Below is a small trained network, with its code and all its weights. Each question gives an input and a class and asks what happens when units are switched off, that is, made to give their printed mean instead of their output.

import numpy as np


def w(rows, s, z=0):
    codes = np.array(rows[::2]) - 128.0
    scale = np.full(codes.shape[1], s)
    scale[-1] = z or s
    return codes * scale


def norm(h):
    return h / np.sqrt((h * h).mean(-1, keepdims=True) + 1e-5)


def f(y):
    return y / 2 * (1 + np.tanh(0.7978845608 * (y + 0.044715 * y**3)))


def log_softmax(a):
    a = a - a.max(-1, keepdims=True)
    return a - np.log(np.exp(a).sum(-1, keepdims=True))


def net(x, mask):
    res = np.array(x, float).reshape(1, 2) / 4 @ E
    u = 0
    for l in range(2):
        y = f(norm(res) @ A[l][:, :-1].T + A[l][:, -1])
        res = res + np.where(mask[u : u + 6], y, B[l][:, -1]) @ B[l][:, :-1]
        u += 6
    return log_softmax(norm(res)[-1] @ U[:, :-1].T + U[:, -1])


A, B = {}, {}
E = w([
[135,76,99,115,100,100,212,138,203,92],'x0',
[172,176,156,187,104,179,144,2,170,123],'x1',
],0.0068)
A[0] = w([
[170,132,161,144,180,125,210,135,191,110,191],'L0N0',
[174,57,143,57,26,78,170,132,120,125,111],'L0N1',
[106,38,106,183,192,120,71,89,202,113,11],'L0N2',
[176,254,141,229,185,152,128,77,194,209,254],'L0N3',
[123,126,145,145,161,87,131,214,44,150,144],'L0N4',
[152,4,172,122,238,47,217,65,166,132,50],'L0N5',
],0.0035,0.0013)
B[0] = w([
[74,237,161,188,103,121,85,171,22,132,168],'L0N0',
[98,202,159,89,1,150,189,117,131,128,165],'L0N1',
[143,106,83,128,199,201,67,194,127,145,118],'L0N2',
[169,91,151,39,112,122,128,248,168,109,253],'L0N3',
[230,91,158,5,95,164,91,120,213,96,185],'L0N4',
[70,89,62,165,100,9,83,107,187,116,161],'L0N5',
],0.0045,0.0043)
A[1] = w([
[121,95,42,129,127,102,110,200,33,131,173],'L1N0',
[88,143,162,165,194,196,17,121,67,175,126],'L1N1',
[127,177,123,48,3,67,67,249,153,105,254],'L1N2',
[156,191,98,184,193,147,50,166,73,228,111],'L1N3',
[227,202,121,186,112,208,189,30,116,124,71],'L1N4',
[62,88,78,81,214,104,200,224,26,210,217],'L1N5',
],0.0042,0.0018)
B[1] = w([
[176,121,195,177,81,206,171,138,199,132,158],'L1N0',
[5,95,43,220,104,49,253,109,188,77,164],'L1N1',
[142,161,161,185,173,126,53,53,93,153,254],'L1N2',
[144,127,119,135,40,56,177,89,190,109,152],'L1N3',
[175,76,90,23,141,162,120,255,79,156,176],'L1N4',
[188,161,70,87,79,196,231,151,144,109,181],'L1N5',
],0.0059,0.0077)
U = w([
[254,146,127,62,77,218,155,202,138,132,187],'0',
[61,171,54,215,34,55,239,99,159,99,237],'1',
[153,180,231,184,161,111,13,47,103,147,180],'2',
[81,73,99,151,162,136,130,129,65,129,4],'3',
[40,112,98,108,198,132,145,125,91,170,31],'4',
[35,111,98,110,208,143,147,116,81,115,26],'5',
[40,122,123,113,195,136,149,131,73,128,17],'6',
],0.0077,0.0026)

Each question gives the input, the list of numbers given to net, and the class t.
The units are the neurons (one row each of A and B). Each row of codes is followed by its name. A weight is (code - 128) times the scale printed after its matrix; where a second scale follows, it is the last column's (A, B and U).
mask holds one flag per neuron, layer by layer. A switched-off neuron (its flag False) gives its mean, the last column of its row in B, instead of its output. The means were averaged over made-up inputs and are rounded, as every weight is.
A unit's drop is (log p(t) with every unit on - log p(t) with that unit switched off) / (log p(t) with every unit on - log p(t) with every unit switched off).
The circuit of an input: a set's keep is (log p(t) with only the set's units on - log p(t) with every unit switched off) / (log p(t) with every unit on - log p(t) with every unit switched off). Starting from all 12 units, units are removed one at a time, each time the one whose removal leaves the highest keep (on an exact tie, the one counted first), for as long as the keep stays at least 0.8.
circuit, biggest first: the units of the circuit, biggest drop first
unit that matters most: the unit with the biggest drop
top k neurons: the k neurons with the biggest drops, biggest first
k most important neurons of layer l: the k neurons of layer l with the biggest drops, biggest first
drop when u is switched off: that unit's drop, to one decimal
input [-6,7], class 0: circuit, biggest first -> [L1N4 L1N2]
input [0,2], class 2: unit that matters most -> L0N3
input [3,-2], class 2: 2 most important neurons of layer 1 -> [L1N2 L1N1]
input [-5,-2], class 1: top 2 neurons -> [L1N1 L0N3]
input [4,-3], class 1: top 2 neurons -> [L1N4 L0N3]
input [-7,-8], class 0: top 2 neurons -> [L1N5 L0N4]
input [0,-3], class 2: 2 most important neurons of layer 1 -> [L1N2 L1N4]
input [-1,-2], class 2: top 2 neurons -> [L0N4 L1N4]
input [-8,8], class 0: top 4 neurons -> [L1N4 L1N2 L0N3 L0N5]
input [-8,-5], class 1: top 3 neurons -> [L1N1 L0N3 L1N3]
input [-4,-2], class 1: top 3 neurons -> [L0N3 L1N1 L0N1]
input [0,1], class 2: top 3 neurons -> [L0N3 L1N2 L1N4]
input [-3,-6], class 0: top 2 neurons -> [L1N5 L0N4]
input [-3,-3], class 2: circuit, biggest first -> [L1N2]
input [3,-1], class 2: top 2 neurons -> [L1N2 L1N1]
input [1,8], class 0: drop when L1N4 is switched off -> 0.1
input [-7,-4], class 1: drop when L1N1 is switched off -> 1.0
input [-8,2], class 1: drop when L1N1 is switched off -> 0.8
input [-8,-1], class 1: drop when L1N1 is switched off -> 0.7
input [-1,8], class 0: circuit, biggest first -> [L1N4]
